Each row of numbers belongs to one of the nodes below and depends on some of the facts about them. Some rows are named. Which node is each other row?

How the nodes are related:
η peris <- bostir, flokle
η fesu <- breplim, skoge, vilo
η lavo <- diden, rotram
η fluson <- diden, stidrudrak
η tonomon <- diden
η dritol <- doski, fliklugrin, reduk
η tradis <- doski
η flukik <- doski, mugo
η duro <- drakla, klobru, pasal
η fezos <- drakla, susik, vuzur
η stidis <- fakis
η grubu <- fliklugrin, lenutul
η ladren <- flokle, gedral, ralak, siskor
η gases <- flokle
η trase <- flokle, reduk
η grubro <- flusar
η sufuval <- gedral
η renagres <- gegon, grifa, skoge
η sorus <- gegon, ralak
η kufli <- gelu, replus
η flido <- gelu
η vigek <- gitrir, ralak
η drabris <- gremar
η flutrim <- gremar
η letris <- grifa
η pladron <- grifa
η pigrom <- grifa
η vivun <- guzis, roklu
η drakli <- klisku, mamum
η broskan <- klobru
η ragrek <- klobru
η bubru <- lekal
η funa <- lekal, ralak, stuklas
η steklefla <- lekal
η salir <- lenutul
η kune <- movek
η skatik <- movek, riloste
η liplim <- movek, riloste
η zatredrem <- mugo, stoske
η plokikler <- mugo, plezo, rotram
η skogru <- mugo
η podrefi <- mugo
η faskin <- nagribo, stipum, zanum
η medrase <- nagribo
η gibre <- pagritan, pletril
η padren <- palik
η skastes <- pasal, triklil
η kludriva <- pesen
η daraklel <- pesen, plezo
η volik <- pesen, stenun
η klenok <- plazusu
η skudu <- plazusu
η tulal <- pletril
η voku <- plezo, stoske
η gruguk <- ralak
η daplo <- reduk, siskor
η bremik <- roklu, zifor
η tragroste <- stenun, stuklas
η surigru <- stidrudrak
η tilu <- stidrudrak
η flatrar <- stoske
η briplon <- stuklas, susik
η droklik <- suren
η flodek <- vilo
η grufil <- vuzur
η daflam <- zifor
η zelukal <- zuklirar
η nipugi <- zuklirar
η lizor <- zuklirar
{bostir, flutrim, funa, ladren, medrase, movek, pagritan, plazusu, podrefi, riloste, tribras, vilo, vivun} μ f
{bremik, bubru, depli, fezos, flatrar, flido, flukik, grifa, grubro, gruguk, klisku, lekal, liplim, palik, peris, pladron, salir, skogru, steklefla, stidis, stipum, surigru, tradis, trase, volik, vuzur, zuklirar} μ c
{breplim, daflam, daraklel, drakla, dritol, fidre, flokle, flusar, fluson, gelu, grubu, kune, lavo, lizor, pesen, plokikler, renagres, roklu, skatik, stidrudrak, stuklas, sufuval, tulal, vigek, zifor} μ d
{briplon, broskan, fakis, fliklugrin, gegon, gremar, grufil, klobru, kufli, lenutul, letris, mamum, mugo, nagribo, pigrom, pletril, ralak, ravek, rotram, siskor, skastes, skoge, sorus, stoske, suren, tilu, tragroste, zatredrem, zelukal} μ a
{daplo, diden, doski, drabris, drakli, droklik, duro, fesu, flodek, guzis, klenok, kludriva, nipugi, padren, plezo, pusta, ragrek, reduk, replus, susik, voku} μ b
{faskin, gases, gedral, gibre, gitrir, pasal, risur, skudu, stenun, tonomon, triklil, zanum} μ e

Named rows:
-58 -107 117 11 69 -11 108 -2 -120 -28 -2 109 17 -59 -4 -2 232 -13 33 -41 -36 81 34 -11 241 -88 15 -36 37 -26 -42 -24 70 122 -50: risur
61 32 57 -56 -177 -32 144 -24 65 11 -5 126 -117 -33 -96 -226 374 19 74 -122 39 259 -62 -18 -32 61 -2 -108 38 -6 26 15 3 49 -38: grufil
-55 -52 140 -10 -39 -51 -50 24 -55 61 -24 132 97 20 -183 -52 196 -3 -105 10 -143 182 -105 -12 67 5 -133 62 70 9 -39 -75 5 114 -36: daplo
177 66 -36 -25 -37 87 -25 -185 -90 49 50 -206 -14 41 -21 79 -193 25 56 -102 290 13 -225 -69 -252 101 45 18 -72 -24 30 38 -83 -44 -3: lenutul
22 -94 139 14 -134 -23 15 33 -74 -5 -125 52 -25 -28 5 -163 -39 -64 62 37 -174 -117 209 47 109 34 -74 -25 116 -79 -101 56 41 98 21: grubu
-127 198 31 -26 -200 -109 111 115 117 -60 -83 105 42 -26 51 -136 248 -28 -98 21 18 203 80 -21 138 -89 41 -64 -58 63 36 3 5 24 -5: stidis
-149 185 28 -71 -202 -104 57 125 140 -22 -46 157 52 -25 8 -164 152 -41 -91 39 57 162 66 13 51 -42 -5 -79 -48 71 5 11 -35 9 -8: flukik
140 -9 168 -20 -118 -48 -4 49 -148 -83 -93 62 -43 -34 129 -191 -95 -89 105 -4 -142 -75 165 -33 135 -20 -92 -18 87 -64 -114 81 71 80 66: skatik
66 56 56 -43 -165 -28 131 -20 77 29 -9 133 -100 -34 -122 -224 368 10 65 -122 39 281 -62 -29 -35 53 -3 -92 42 -5 25 18 -4 61 -47: broskan
177 44 -73 -12 -7 101 -33 -200 -28 48 43 -230 -18 44 -45 68 -112 41 59 -99 222 27 -187 -55 -251 94 56 -3 -72 -32 54 45 -53 -49 -35: mamum
-18 277 -3 -57 -201 -108 204 115 14 -271 -5 36 -30 -23 414 -269 312 -42 -52 -194 -102 227 9 -124 203 -163 22 -167 -82 77 138 6 95 -84 40: fezos
97 -121 -49 58 82 110 -84 -120 -111 0 -57 -289 10 33 111 125 -397 -8 95 29 -100 -342 146 40 -104 61 15 46 15 -99 -46 74 29 -58 29: stidrudrak
-15 49 52 3 -126 -9 101 -23 152 131 -61 184 -160 -18 -235 -151 393 9 44 -83 33 268 -6 49 -65 98 -9 -77 47 3 -4 3 -7 50 -73: letris
99 91 -50 44 -4 114 39 -208 -58 92 -2 -264 -107 60 17 135 -66 26 32 -143 179 54 -153 -9 -224 94 62 37 -84 -6 59 -3 -45 -66 -25: suren
107 23 -31 35 -62 110 -79 -205 -12 84 -43 -231 21 71 -147 158 -178 36 -29 -76 272 22 -192 -13 -225 101 63 14 -79 -41 68 66 -76 29 -90: ralak
135 26 -72 12 0 111 -23 -185 15 63 9 -235 -31 48 -67 100 -76 56 34 -101 176 16 -161 -27 -237 91 67 2 -72 -32 101 45 -33 -49 -48: rotram
58 -79 115 67 -63 -16 67 77 -40 -101 -182 39 -50 -22 -9 -100 80 -14 23 33 -269 -94 313 32 211 -26 -12 -29 105 -68 20 95 123 115 -36: fidre

Which node is each row?
No name comes twice in this set of rows, the named rows included.
64 -138 23 68 -44 118 -171 -153 -164 32 -122 -322 80 69 -4 149 -569 -23 -25 42 30 -369 90 60 -100 74 -14 79 11 -103 -29 111 -14 39 1 -> flokle
35 243 -122 -132 256 14 -115 15 18 228 58 -395 48 -29 57 -26 7 114 22 179 133 -186 175 83 -56 -92 126 135 -248 157 128 28 -10 -32 135 -> stipum
-34 -166 -5 64 218 139 -201 -179 -97 8 -4 -187 107 39 -111 287 -340 32 -77 -10 156 -205 -93 56 -50 -6 2 25 -45 -60 66 76 22 36 -93 -> gedral
86 -15 80 79 13 -41 87 125 -5 15 -137 193 -90 -38 -50 72 8 -96 162 137 -140 -16 276 -2 93 18 5 68 113 -119 -243 10 53 11 3 -> renagres
-34 203 -159 32 62 16 -31 20 101 13 -15 -122 67 35 36 265 -195 -9 -26 99 179 -1 0 -24 -152 -21 117 38 -161 23 14 6 -41 -169 -13 -> grifa
229 159 -132 113 211 72 69 -87 82 100 -31 -52 -105 36 -198 479 -12 8 164 59 221 167 -75 -91 -247 74 184 123 -87 -101 -120 6 -37 -151 -90 -> skoge
-21 -123 -17 -55 17 -48 85 36 -5 -68 121 115 -9 -22 121 -252 449 31 50 -155 -383 180 -88 -46 34 -13 -105 -77 102 16 23 -109 83 -100 22 -> duro
124 -10 107 -215 509 -33 -144 169 -69 205 164 78 -39 -173 -264 -262 314 154 173 230 8 -204 273 153 143 -66 -47 84 -29 108 52 75 81 184 117 -> faskin

Now the same nodes, written a new way:
Some rows with their names:
22 -56 -153 133 54 -32 -59 -18 -20 193 15 98 223 -81 29 -18 13 -126 -55 15 83 213 263 -313 -4 39 103 174 -32 -96: funa
-72 83 -26 115 -90 -27 -123 -145 -17 -156 -67 234 95 -186 40 -60 -21 -141 7 52 14 30 91 23 20 -99 115 69 -217 -35: lekal
104 -155 -238 168 14 62 -66 -43 48 134 15 155 133 -56 -126 -115 -37 -225 -151 98 90 246 348 -142 141 -81 204 200 -7 26: ladren
-32 -47 11 -100 -35 -30 -150 61 111 -277 36 -199 182 -43 84 -71 -12 186 221 -130 -10 -122 -60 57 120 -264 -119 80 -232 -240: plezo
-70 12 -95 15 -35 90 -27 -26 -54 79 0 -103 68 -248 99 -25 2 12 -95 111 144 186 105 125 -60 -60 30 87 -74 -44: flido
55 -20 -109 148 -57 32 -148 -44 70 -131 -88 110 239 27 -73 -75 13 -235 -4 -54 -13 115 119 -126 151 -47 112 103 -128 -151: bostir
-23 -54 -144 42 -57 133 -35 -51 -35 49 -22 -21 10 -228 11 -68 -32 -60 -154 144 126 206 164 181 12 -115 95 103 -70 23: peris
-25 -161 -61 -32 86 126 -50 41 -10 132 103 -126 -77 -117 37 38 -33 26 -65 13 30 100 214 -97 -48 -186 -32 120 -87 -92: klenok
25 34 -63 106 -29 -22 -144 -4 39 -111 -92 26 273 8 16 -36 51 -158 53 -89 -12 91 46 -181 65 1 35 69 -146 -229: plazusu
-37 111 -20 32 161 237 -114 -72 -47 326 2 -72 -163 -4 -32 -160 -7 64 -199 -19 198 151 114 68 -61 95 4 26 -99 -112: renagres
-72 75 -12 58 -96 72 -114 -80 -5 -185 -73 27 86 -165 55 -39 18 -88 5 25 26 61 -9 149 19 -78 51 20 -188 -108: zuklirar
61 -15 -36 -53 35 -66 16 40 -44 245 139 36 20 -79 -5 103 -28 1 -44 11 127 165 66 191 -13 -21 60 81 11 -115: zelukal
-66 5 -112 -12 -48 97 -27 -8 -41 62 13 -125 51 -233 94 -33 7 34 -101 119 145 188 86 164 -50 -66 14 81 -74 -53: flatrar
-12 -179 -57 -50 77 104 -53 34 -31 86 73 -102 -113 -99 67 98 -28 35 -105 4 11 135 229 -93 -35 -160 -72 100 -76 -70: ragrek
51 65 68 -6 -24 -99 -83 -19 11 -49 39 196 82 3 -39 73 -16 -76 75 -84 14 33 -63 208 74 -56 71 28 -118 -177: fakis
-35 -163 -59 -31 90 125 -50 39 -8 116 89 -114 -73 -115 48 46 -38 24 -55 6 29 88 210 -96 -36 -190 -31 109 -87 -99: padren
-27 16 6 -34 -154 -224 -175 8 5 -216 -179 19 -140 58 70 148 12 -79 -91 -118 -157 121 122 154 61 234 -43 -42 -222 -91: triklil

Which node is each row?
No name comes twice in this set of rows, the named rows included.
93 -235 -110 -32 -88 239 -150 11 167 -349 -51 -78 -86 34 -154 -100 -70 -86 -78 -29 -54 52 103 319 321 -368 9 54 -166 -47 -> reduk
28 101 69 -7 -37 -138 -82 -9 18 -52 35 183 129 -25 -18 58 -20 -45 145 -104 13 -11 -86 182 64 -61 79 46 -132 -195 -> pletril
105 16 10 -84 -90 -9 -86 40 75 -165 -16 28 74 40 -77 36 -10 -24 22 -78 38 79 -121 436 188 -104 25 -8 -99 -187 -> lenutul
25 -20 -149 -87 14 246 -57 1 -1 127 -193 -293 -32 17 -28 -81 -78 157 -106 -22 113 190 78 171 75 31 -26 67 10 -29 -> grubu
72 74 13 -96 -66 -189 -198 -221 -119 -307 -497 239 -153 144 168 363 -53 -30 -151 -230 -176 253 150 -207 53 266 -193 -80 -109 65 -> drakla
-25 -161 -69 -76 68 81 -50 81 11 84 115 -201 -8 -106 69 5 -24 129 -2 -9 47 68 145 -44 -11 -210 -76 113 -92 -122 -> voku
-17 36 -107 -46 59 143 -50 -31 -50 194 -153 -180 20 -26 18 -69 -89 158 -18 -12 99 128 105 -28 -38 65 -7 92 -14 -43 -> fluson
-43 -18 -122 -40 -72 139 -37 11 -19 22 -6 -221 67 -213 77 -43 3 59 -115 116 165 202 46 255 8 -99 -8 69 -62 -58 -> flukik
18 -103 58 -12 8 -203 -179 -138 -56 -301 -147 317 -120 -4 160 320 -27 -124 -45 -158 -197 87 230 -331 11 -51 -133 19 -216 -18 -> susik
112 -10 4 155 -4 -172 -100 -161 43 -3 118 590 -20 -29 -186 -50 -103 -275 -23 13 23 15 169 148 182 -157 292 119 -155 6 -> ralak
-29 111 -19 -15 -12 93 -136 -91 -3 -63 -250 -63 55 42 -15 -95 -76 77 92 -114 4 -4 -15 9 55 43 4 39 -131 -113 -> stidrudrak
-70 26 -22 108 -82 -201 -151 -26 34 -45 -4 165 -60 -23 -50 -87 -43 -130 14 -14 -90 -27 204 72 50 106 171 86 -272 -55 -> gitrir
-80 174 3 50 27 -55 -130 -136 -29 12 -168 109 175 -16 33 -129 -100 86 225 -101 -10 -118 27 -202 -26 40 67 104 -175 -95 -> zifor

Now the same nodes, written a new way:
Some rows with their names:
-248 2 -169 -168 -25 102 168 90 56 -162 -329 288 261 -231 239 -136 100 -354 129 223 35 117 -67 51 -188 -365 267 280 -428 -279 -566: renagres
-291 -12 -188 -187 -247 146 121 542 135 -365 -163 228 -196 -173 199 65 -251 -294 142 151 -59 -4 -96 72 -42 -513 180 256 -370 -283 -157: breplim
291 232 -244 18 -295 221 -20 652 58 -327 -119 -174 65 -306 255 -87 -286 -70 27 111 -226 47 -219 -96 160 -101 16 -76 29 -82 285: replus
-316 313 -238 -320 -132 26 -10 616 231 -407 2 -17 -222 423 24 191 -424 498 160 164 -528 285 -376 71 224 -475 413 257 -5 -133 -106: flokle
376 325 -199 73 -96 206 77 412 -50 -181 -313 -206 395 -282 190 -266 20 -297 56 185 -70 213 -77 -163 85 -63 107 -42 -200 -115 83: drakli
-152 166 218 266 -122 167 -410 39 180 -400 233 -69 -154 -258 125 -208 -471 -103 93 -4 -464 242 -118 151 275 -532 -15 -79 -142 73 370: triklil
63 118 -178 40 -38 169 258 229 -88 -289 -47 -80 296 448 182 -414 -331 -194 146 145 133 206 -112 -147 -15 -180 194 255 -308 -356 313: lizor
154 93 108 -59 -380 20 -110 -342 69 -165 -119 178 -206 461 -182 88 -292 434 -248 240 -406 -32 -364 -283 250 -154 493 -96 -107 213 333: stoske
-202 259 -118 -293 -29 34 296 366 210 -420 -357 -275 374 556 -211 79 -39 347 51 230 -28 281 -171 -357 233 -147 569 229 -450 -241 178: dritol
-7 411 198 147 -38 32 17 -387 -234 126 73 -26 322 -690 240 -373 43 289 54 204 -6 94 -209 142 219 -263 49 255 -342 253 -504: briplon
265 -7 -265 0 3 224 23 -352 -208 -262 -436 140 143 580 284 -457 72 345 -130 -32 132 110 -235 35 251 -87 483 227 -353 -383 288: daflam
252 358 46 177 -344 28 257 -302 -37 -33 202 -162 354 388 -109 -389 -361 -259 -154 248 161 18 -128 -337 -179 -71 23 146 -298 189 146: tilu
-305 359 73 1 -202 32 -303 378 -330 44 246 -2 -173 -606 138 149 -340 431 176 -214 -180 9 -363 134 129 -372 215 99 74 111 -516: lekal
272 25 184 101 -88 60 197 -344 -257 -17 -295 153 349 532 29 30 27 -322 135 161 -38 16 -341 -308 236 18 597 277 -397 109 196: daraklel
335 284 144 148 -239 179 131 -269 -266 52 -336 -25 385 -433 176 102 125 -308 107 147 -499 -23 -340 -223 246 -3 583 92 -40 218 -202: kludriva
-280 409 -130 -245 -30 21 103 551 -242 -238 -276 -390 398 334 -169 62 -123 324 160 -249 142 281 -195 -81 -19 -207 200 32 -324 -241 -576: peris
285 286 -163 -20 -235 205 13 567 30 -261 -282 -176 255 -404 259 -68 -89 -268 62 123 -256 101 -174 -90 196 -54 116 -90 -8 6 183: pusta

Name these rows:
No name comes twice in this set of rows, the named rows included.
125 323 77 241 -334 35 357 133 -291 -108 150 -347 364 359 -190 69 -339 -359 102 -168 189 79 -104 -285 -102 -90 175 -4 -170 49 221 -> surigru
-273 367 -67 -227 -80 24 -17 -253 -8 115 -290 238 309 -586 165 -397 137 -217 29 276 -217 136 -152 113 -207 -274 43 255 -395 81 -680 -> sorus
242 26 175 113 -226 43 273 -356 -249 -171 -316 39 342 492 -165 131 7 -331 71 217 -5 113 -222 -319 228 -4 586 275 -436 130 320 -> plokikler
20 186 -195 -298 -340 41 -205 681 232 -406 -411 -186 -147 303 -151 226 -169 536 -62 209 -641 249 -340 -284 292 -147 492 -122 46 147 353 -> doski
219 281 216 229 -307 46 193 -196 113 -329 117 -99 397 550 -226 -353 -394 -353 75 58 -446 143 -239 -347 150 -39 175 101 -162 11 329 -> tonomon
342 66 123 137 -285 45 225 -148 -176 -217 -74 -37 411 462 -143 80 -264 -305 111 230 201 90 -151 -319 157 -13 567 290 -390 132 324 -> lavo
-252 283 -77 -142 -124 32 49 179 -159 -348 -318 -360 393 501 -235 130 -201 286 0 -223 205 282 -91 -198 190 -272 204 -108 -390 -273 68 -> salir
375 40 107 94 -362 122 -75 133 -77 -185 -268 39 -15 -44 -13 222 -63 -78 2 175 -693 -35 -402 -321 256 -12 575 -76 44 244 352 -> plezo
-307 374 -183 -251 -5 27 232 558 36 -270 -215 -35 287 361 146 -135 -166 362 164 175 -116 273 -322 -51 35 -236 441 259 -349 -190 -441 -> sufuval
-295 156 -149 -263 -348 23 -373 126 175 -75 -42 261 -240 -576 186 -221 -85 67 -12 192 -441 -45 -244 108 -191 -572 55 137 -146 1 -656 -> gegon
-251 430 -179 -333 -299 11 -202 465 222 -293 -94 -100 -194 -132 -59 -86 -296 550 -37 253 -551 263 -390 -9 69 -443 -2 21 -48 44 -442 -> siskor
-87 369 197 172 -24 77 -27 -216 -333 57 148 -367 350 -497 172 152 -154 -146 151 -213 205 246 -74 147 305 -349 26 155 -400 178 83 -> fezos

